Below is a small trained network, with its code and all its weights. Each question gives an input and a class and asks what happens when units are switched off, that is, made to give their printed mean instead of their output.

import numpy as np


def w(rows, s, z=0):
    codes = np.array(rows[::2]) - 128.0
    scale = np.full(codes.shape[1], s)
    scale[-1] = z or s
    return codes * scale


def norm(h):
    return h / np.sqrt((h * h).mean(-1, keepdims=True) + 1e-5)


def f(y):
    return np.maximum(y, 0)


def log_softmax(a):
    a = a - a.max(-1, keepdims=True)
    return a - np.log(np.exp(a).sum(-1, keepdims=True))


def net(x, mask):
    res = np.array(x, float).reshape(1, 8) / 4 @ E
    u = 0
    for l in range(2):
        y = f(norm(res) @ A[l][:, :-1].T + A[l][:, -1])
        res = res + np.where(mask[u : u + 15], y, B[l][:, -1]) @ B[l][:, :-1]
        u += 15
    return log_softmax(norm(res)[-1] @ U[:, :-1].T + U[:, -1])


A, B = {}, {}
E = w([
[128,127,127,127],'x0',
[129,128,129,127],'x1',
[207,142,110,105],'x2',
[128,129,127,132],'x3',
[130,126,132,126],'x4',
[124,2,98,135],'x5',
[150,118,178,157],'x6',
[125,130,126,131],'x7',
],0.0055)
A[0] = w([
[108,172,170,172,132],'0.n0',
[166,78,126,124,184],'0.n1',
[122,122,194,159,212],'0.n2',
[158,237,94,69,175],'0.n3',
[69,123,48,72,249],'0.n4',
[169,174,137,72,202],'0.n5',
[2,117,162,159,36],'0.n6',
[179,116,157,145,113],'0.n7',
[118,194,46,132,149],'0.n8',
[132,153,92,212,214],'0.n9',
[169,104,139,219,134],'0.n10',
[101,125,218,251,161],'0.n11',
[81,65,156,221,168],'0.n12',
[159,43,57,133,178],'0.n13',
[105,141,129,117,77],'0.n14',
],0.0072,0.0017)
B[0] = w([
[175,51,117,109,184],'0.n0',
[66,171,144,199,197],'0.n1',
[79,123,37,74,181],'0.n2',
[112,85,171,166,253],'0.n3',
[179,162,196,2,228],'0.n4',
[124,87,155,198,210],'0.n5',
[90,230,97,111,193],'0.n6',
[85,172,131,14,164],'0.n7',
[151,64,156,88,193],'0.n8',
[93,75,172,55,160],'0.n9',
[158,142,87,8,171],'0.n10',
[124,148,123,7,209],'0.n11',
[111,186,138,122,213],'0.n12',
[154,116,249,190,253],'0.n13',
[191,99,88,172,137],'0.n14',
],0.0042,0.0047)
A[1] = w([
[121,60,110,152,5],'1.n0',
[255,103,108,147,179],'1.n1',
[228,139,85,150,140],'1.n2',
[120,86,208,100,192],'1.n3',
[128,197,228,188,190],'1.n4',
[110,222,129,110,144],'1.n5',
[111,136,133,202,111],'1.n6',
[132,137,191,141,88],'1.n7',
[126,72,120,152,160],'1.n8',
[123,174,167,126,49],'1.n9',
[176,102,178,205,50],'1.n10',
[95,167,83,166,132],'1.n11',
[148,160,183,137,192],'1.n12',
[180,123,216,29,71],'1.n13',
[90,26,73,156,39],'1.n14',
],0.008,0.0017)
B[1] = w([
[156,68,130,209,137],'1.n0',
[61,255,126,144,177],'1.n1',
[43,213,193,167,148],'1.n2',
[151,171,57,93,225],'1.n3',
[110,45,60,154,187],'1.n4',
[219,94,128,190,167],'1.n5',
[86,137,77,52,129],'1.n6',
[74,99,110,85,167],'1.n7',
[95,144,132,208,146],'1.n8',
[169,87,168,238,151],'1.n9',
[77,146,116,54,164],'1.n10',
[162,149,164,197,130],'1.n11',
[72,87,97,153,179],'1.n12',
[138,70,105,92,254],'1.n13',
[154,141,146,236,141],'1.n14',
],0.0045,0.0093)
U = w([
[67,229,186,129,253],'0',
[144,47,165,244,202],'1',
[108,111,110,80,122],'2',
[119,108,138,86,178],'3',
[121,119,105,86,76],'4',
[187,119,145,52,36],'5',
[108,115,119,95,25],'6',
[130,126,112,107,59],'7',
],0.011,0.0027)

Each question gives the input, the list of numbers given to net, and the class t.
The units are the neurons (one row each of A and B). Each row of codes is followed by its name. A weight is (code - 128) times the scale printed after its matrix; where a second scale follows, it is the last column's (A, B and U).
mask holds one flag per neuron, layer by layer. A switched-off neuron (its flag False) gives its mean, the last column of its row in B, instead of its output. The means were averaged over made-up inputs and are rounded, as every weight is.
A unit's drop is (log p(t) with every unit on - log p(t) with that unit switched off) / (log p(t) with every unit on - log p(t) with every unit switched off).
The circuit of an input: a set's keep is (log p(t) with only the set's units on - log p(t) with every unit switched off) / (log p(t) with every unit on - log p(t) with every unit switched off). Starting from the 12 units with the biggest drops (on a tie, the unit counted first), units are removed one at a time, each time the one whose removal leaves the highest keep (on an exact tie, the one counted first), for as long as the keep stays at least 0.8.
units of the circuit, in order: the units of the circuit, biggest drop first
unit that matters most: the unit with the biggest drop
top k neurons: the k neurons with the biggest drops, biggest first
top k neurons in layer l: the k neurons of layer l with the biggest drops, biggest first
drop of u: that unit's drop, to one decimal
input [-3,-8,-8,-6,4,4,-4,2], class 0: units of the circuit, in order => 1.n13, 0.n6, 1.n4
input [-4,4,6,0,-5,-1,2,5], class 0: units of the circuit, in order => 0.n4, 1.n2
input [-8,-8,7,0,-5,-8,-7,-4], class 1: top neuron in layer 0 => 0.n3
input [3,-4,-4,8,1,-5,-1,5], class 6: top 3 neurons => 0.n0, 0.n9, 0.n8
input [6,3,-6,-5,-2,3,-8,-1], class 5: units of the circuit, in order => 0.n4, 1.n1, 1.n12, 1.n4
input [2,-5,-6,-2,-1,2,8,2], class 5: units of the circuit, in order => 0.n11, 0.n10
input [3,1,6,-1,3,1,5,0], class 0: units of the circuit, in order => 1.n1, 1.n2
input [-7,0,-5,-3,7,-5,2,7], class 2: top 2 neurons => 0.n11, 0.n0
input [-5,3,-8,-1,-3,3,7,-7], class 0: units of the circuit, in order => 0.n6, 0.n12
input [-2,-4,-6,3,3,-3,8,-8], class 5: top 2 neurons in layer 0 => 0.n11, 0.n0
input [-2,5,8,5,6,5,7,4], class 0: top 3 neurons => 1.n1, 1.n2, 0.n4
input [-1,-2,-7,5,-7,2,-4,1], class 0: top 2 neurons in layer 1 => 1.n13, 1.n4
input [-3,-8,-3,4,3,-8,7,1], class 1: units of the circuit, in order => 1.n9, 1.n5, 1.n4
input [-1,8,1,3,-8,8,-2,0], class 1: top 2 neurons => 1.n14, 0.n11
input [3,5,6,6,-6,-1,-2,-1], class 0: units of the circuit, in order => 1.n1, 1.n2
input [-6,2,2,-7,0,1,-8,5], class 5: top 2 neurons => 0.n4, 1.n4
input [1,6,8,4,6,2,-6,-6], class 0: top 2 neurons => 1.n1, 1.n2
input [4,3,7,7,-4,-8,-5,-5], class 1: top 2 neurons in layer 0 => 0.n3, 0.n5
input [-4,-7,-8,8,-8,7,-7,-1], class 0: top 3 neurons in layer 1 => 1.n13, 1.n4, 1.n5
input [7,-4,1,-2,-7,-7,1,-6], class 1: unit that matters most => 1.n9
input [8,6,0,-7,2,-4,3,1], class 2: unit that matters most => 0.n0
input [-2,8,8,0,-5,5,-8,-1], class 0: top 3 neurons in layer 1 => 1.n1, 1.n2, 1.n4
input [-4,7,-1,-7,6,-7,3,3], class 1: drop of 0.n14 => 0.0
input [0,1,4,1,-3,-8,3,5], class 1: drop of 1.n9 => 0.1
input [-4,-1,0,8,3,-2,-8,3], class 5: drop of 0.n13 => 0.1
